Small tables with named rows and columns. After each table, cells are looked up by row and column.

Table pob
,sevopi,tefizo,guziru,pizegav,mufekig,nal,tadoki,gam,denat,zifide
sadadun,161,151,133,104,143,98,101,146,148,107
sumimi,102,103,102,105,101,100,102,102,103,102
telobon,118,97,89,123,128,122,65,133,44,23
dibu,103,104,103,104,103,101,104,104,103,100
zururid,108,74,75,70,112,101,179,130,99,55
baz,135,114,84,85,56,162,89,92,106,138
revan,97,133,107,140,71,150,79,90,82,124
gikom,87,125,154,210,116,112,72,87,89,121
kan,103,101,102,106,103,102,103,106,104,101
kes,99,101,107,104,102,103,107,103,102,94
gutuzu,124,132,78,84,59,158,118,116,96,112
temasi,104,104,101,103,105,106,107,106,104,104
belito,100,121,126,143,81,148,99,99,99,101

What is the denat of gutuzu in pob?
96
What is the mufekig of baz in pob?
56
What is the mufekig of zururid in pob?
112
What is the tefizo of revan in pob?
133
What is the pizegav of zururid in pob?
70
What is the mufekig of kan in pob?
103
What is the pizegav of kes in pob?
104
What is the tadoki of kan in pob?
103
What is the tefizo of kes in pob?
101
What is the mufekig of revan in pob?
71
What is the nal of telobon in pob?
122
What is the tadoki of gikom in pob?
72
Which row has the largest zifide? baz

Table tob
,feboz,der,kasuro,ton,gukil
sipe,38.5,55.3,21.8,7.2,38.3
fon,40.8,40.8,23.3,12.3,25.7
kisibi,41.0,85.0,46.1,65.5,34.2

kasuro of fon is 23.3
ton of sipe is 7.2
ton of kisibi is 65.5
der of kisibi is 85.0
gukil of kisibi is 34.2
der of sipe is 55.3
gukil of sipe is 38.3
feboz of kisibi is 41.0
feboz of fon is 40.8
ton of fon is 12.3

ledu:
	kagop	pivodi	kof	pivi
foma	217	52	183	182
nupof	97	118	130	120
kopimi	149	107	233	178
pever	56	149	153	106
ropem	98	99	43	79
mirefa	188	79	214	182

pivi of ropem is 79
kof of mirefa is 214
pivi of pever is 106
pivodi of mirefa is 79
pivi of kopimi is 178
kagop of kopimi is 149
kof of foma is 183
kof of kopimi is 233
pivodi of nupof is 118

fosuz.tsv
	bur	mumar	dig	fogam	geb	venezes	seget	dav	bul	div
rikosur	120	112	153	151	134	150	146	179	212	57
tedape	33	93	145	209	126	85	88	142	96	168
gafum	81	118	114	53	14	94	135	92	173	91
ter	7	92	52	124	114	111	104	75	173	125

What is the mumar of gafum in fosuz? 118
What is the seget of ter in fosuz? 104
What is the mumar of ter in fosuz? 92
What is the bur of rikosur in fosuz? 120
What is the seget of tedape in fosuz? 88
What is the fogam of gafum in fosuz? 53
What is the div of ter in fosuz? 125
What is the bul of ter in fosuz? 173
What is the dav of ter in fosuz? 75
What is the bul of gafum in fosuz? 173
What is the dav of rikosur in fosuz? 179
What is the geb of rikosur in fosuz? 134

maf =
         fuvan  depok  gak  lesin  bal  kipimi  rinu  depon
susiri     129    106  130     84   74     104   133    121
peg        122    122  130    127  128     136   133    121
sezap      129    130  137    134  128     128   129    127
deseko     129    114  123    120  114     136   133    121
rer        137    138  159    134  168     104   121    145
labudi     122    130  137    127  128     128   125    127
tarulot    114    130  137    134  141     112   133    127
seva       129    146  159    134  168      96   129    145
vutovuv    129    122  116    120  128     136   117    127
diga       189    178  180    149  208      63   101    176
fafi       129    114  123    113  114     120   117    127
geri       144    106  130     91   87     120   121    121
goban      122    122  130    127  128     136   133    121

depon of sezap is 127
rinu of susiri is 133
depok of tarulot is 130
bal of labudi is 128
lesin of goban is 127
fuvan of fafi is 129
rinu of rer is 121
gak of goban is 130
gak of sezap is 137
rinu of diga is 101
depok of labudi is 130
depok of rer is 138
lesin of geri is 91
kipimi of fafi is 120
fuvan of tarulot is 114
lesin of seva is 134
fuvan of vutovuv is 129

perama:
,paf,subizir,naka,godigu,tefevap,futun
duzaz,76,169,148,85,191,37
murutez,73,186,171,75,227,16
mesi,83,116,108,87,122,70
balusu,81,136,116,93,138,65
rab,76,172,149,86,193,37
puz,74,175,162,75,212,24
ses,83,119,108,88,123,70
fil,74,179,164,77,215,23
zamafi,78,156,136,88,170,48
voz,77,164,140,89,177,45
mifaka,72,194,173,78,232,15
gomalo,72,193,173,78,231,15

What is the tefevap of rab in perama?
193
What is the godigu of ses in perama?
88
What is the subizir of mesi in perama?
116
What is the godigu of murutez in perama?
75
What is the futun of balusu in perama?
65
What is the futun of mifaka in perama?
15
What is the paf of ses in perama?
83
Row with the largest tefevap: mifaka

lasaf:
|  | zinun | vep | pimamo | kudanu | diru |
|---|---|---|---|---|---|
| fugobun | 637 | 645 | 596 | 681 | 603 |
| bunedir | 691 | 675 | 675 | 658 | 471 |
| feguzo | 656 | 691 | 437 | 639 | 766 |
| delivav | 647 | 726 | 826 | 619 | 454 |
| daluva | 682 | 596 | 620 | 667 | 399 |
| nam | 684 | 646 | 720 | 648 | 178 |
| taf | 681 | 668 | 786 | 688 | 652 |
| doduku | 634 | 770 | 570 | 733 | 670 |
| vileru | 623 | 771 | 854 | 603 | 400 |

What is the diru of doduku in lasaf?
670
What is the zinun of bunedir in lasaf?
691
What is the zinun of feguzo in lasaf?
656
What is the pimamo of doduku in lasaf?
570
What is the vep of nam in lasaf?
646
What is the zinun of taf in lasaf?
681
What is the diru of nam in lasaf?
178

Table vozav
            vek  dumigud     til  petavu    muno     kot  tilapi     zez  ludusa     lar
viseros   15.91   -19.16  -33.17    6.94   26.81  -25.56    5.02  -53.16  -22.35   15.38
difup     12.49    44.52   31.36   62.33   12.36  -43.17   24.31   52.77  -23.24  -74.71
lep       41.72    20.33   10.45   62.10   19.07   28.92  -54.65  -11.74  -12.96  -27.99
vozon     16.98    25.79    2.54   61.36    1.69   -9.20  -12.90   24.53   39.22  -61.29
lagen     -9.69    31.25   40.58   26.52   -3.76  -40.99   21.93   45.30   -9.71  -96.68
zuduv      9.98     0.15  -23.83  -30.82    3.64  -30.28   10.20  -46.48   -4.10   39.82
beboli    35.49   -15.25   12.52   84.94    1.44   -9.76  -12.28  -45.23    8.15    4.82
savozud  -44.71    26.14   31.93  -14.80  -40.63  -16.50   -4.90   46.10  -63.09  -71.40

What is the muno of lagen in vozav?
-3.76
What is the til of vozon in vozav?
2.54
What is the petavu of vozon in vozav?
61.36
What is the petavu of beboli in vozav?
84.94
What is the til of beboli in vozav?
12.52
What is the vek of lagen in vozav?
-9.69
What is the petavu of viseros in vozav?
6.94
What is the lar of lagen in vozav?
-96.68
What is the zez of vozon in vozav?
24.53
What is the dumigud of lagen in vozav?
31.25
What is the dumigud of difup in vozav?
44.52
What is the lar of vozon in vozav?
-61.29
What is the kot of lagen in vozav?
-40.99
What is the kot of beboli in vozav?
-9.76

